Here is a tiny trained network, its code and every weight. The questions are about switching its units off for an input and a class, where a switched-off unit gives its printed mean instead of its output.

import numpy as np


def w(rows, s, z=0):
    codes = np.array(rows[::2]) - 128.0
    scale = np.full(codes.shape[1], s)
    scale[-1] = z or s
    return codes * scale


def f(y):
    return np.maximum(y, 0)


def log_softmax(a):
    a = a - a.max(-1, keepdims=True)
    return a - np.log(np.exp(a).sum(-1, keepdims=True))


def net(x, mask):
    res = np.array(x, float).reshape(1, 3) / 4 @ E
    y = f(res @ A[0][:, :-1].T + A[0][:, -1])
    res = res + np.where(mask, y, B[0][:, -1]) @ B[0][:, :-1]
    return log_softmax(res[-1] @ U[:, :-1].T + U[:, -1])


A, B = {}, {}
E = w([
[225,212,113,153],'x0',
[214,10,145,133],'x1',
[116,132,208,254],'x2',
],0.0093)
A[0] = w([
[82,198,114,141,97],'N1',
[157,101,113,130,155],'N2',
[100,105,183,121,114],'N3',
[195,194,115,137,101],'N4',
[58,211,122,124,140],'N5',
[229,25,138,143,95],'N6',
[100,116,181,250,98],'N7',
[244,202,132,141,108],'N8',
[131,131,154,210,126],'N9',
[140,122,82,38,125],'N10',
[127,135,90,90,114],'N11',
[130,135,114,64,103],'N12',
[13,49,135,107,112],'N13',
[160,122,112,19,99],'N14',
[127,130,126,123,243],'N15',
],0.015,0.011)
B[0] = w([
[87,147,155,98,200],'N1',
[140,135,148,103,179],'N2',
[131,128,99,114,162],'N3',
[103,99,89,114,205],'N4',
[119,133,179,75,243],'N5',
[84,153,179,63,244],'N6',
[136,196,108,174,237],'N7',
[112,89,62,111,244],'N8',
[146,170,116,150,204],'N9',
[133,174,122,170,235],'N10',
[127,156,126,144,177],'N11',
[118,162,122,153,180],'N12',
[111,87,56,99,233],'N13',
[120,179,117,176,225],'N14',
[255,71,171,105,244],'N15',
],0.041,0.011)
U = w([
[148,192,124,167,87],'0',
[64,139,211,63,159],'1',
[98,78,49,101,187],'2',
[245,79,189,132,253],'3',
[97,97,154,140,61],'4',
],0.011,0.0033)

Each question gives the input, the list of numbers given to net, and the class t.
The units are the neurons (one row each of A and B). Each row of codes is followed by its name. A weight is (code - 128) times the scale printed after its matrix; where a second scale follows, it is the last column's (A, B and U).
mask holds one flag per neuron, in row order. A switched-off neuron (its flag False) gives its mean, the last column of its row in B, instead of its output. The means were averaged over made-up inputs and are rounded, as every weight is.
A unit's drop is (log p(t) with every unit on - log p(t) with that unit switched off) / (log p(t) with every unit on - log p(t) with every unit switched off).
The circuit of an input: a set's keep is (log p(t) with only the set's units on - log p(t) with every unit switched off) / (log p(t) with every unit on - log p(t) with every unit switched off). Starting from the 12 units with the biggest drops (on a tie, the unit counted first), units are removed one at a time, each time the one whose removal leaves the highest keep (on an exact tie, the one counted first), for as long as the keep stays at least 0.8.
circuit, biggest first: the units of the circuit, biggest drop first
most important unit: the unit with the biggest drop
top k neurons: the k neurons with the biggest drops, biggest first
drop when u is switched off: that unit's drop, to one decimal
input [-8,-2,-8], class 0: most important unit	N10
input [-5,-2,-5], class 0: top 4 neurons	(N8 N10 N14 N4)
input [1,8,-8], class 0: top 3 neurons	(N14 N10 N5)
input [8,7,-6], class 2: top 2 neurons	(N8 N5)
input [-7,1,7], class 0: top 4 neurons	(N7 N8 N9 N4)
input [-1,2,3], class 3: top 2 neurons	(N14 N10)
input [3,-3,0], class 3: top 2 neurons	(N6 N13)
input [-2,3,2], class 3: top 2 neurons	(N1 N5)
input [-2,-1,3], class 3: top 2 neurons	(N14 N10)
input [5,-5,0], class 1: top 2 neurons	(N5 N13)
input [7,8,4], class 1: top 2 neurons	(N6 N13)
input [-4,0,1], class 2: top 2 neurons	(N13 N5)
input [-6,7,7], class 0: top 2 neurons	(N7 N9)
input [4,-3,-3], class 2: most important unit	N6
input [-1,-4,2], class 1: top 3 neurons	(N5 N1 N10)
input [3,8,-7], class 1: top 4 neurons	(N6 N7 N9 N2)
input [2,6,-7], class 0: top 2 neurons	(N14 N10)
input [-8,0,6], class 2: drop when N13 is switched off	5.1
input [-8,-5,-2], class 2: drop when N13 is switched off	6.1
input [-1,8,-4], class 1: circuit, biggest first	(N6)
input [4,-8,-5], class 1: drop when N5 is switched off	1.2
input [-8,5,6], class 2: drop when N10 is switched off	0.1
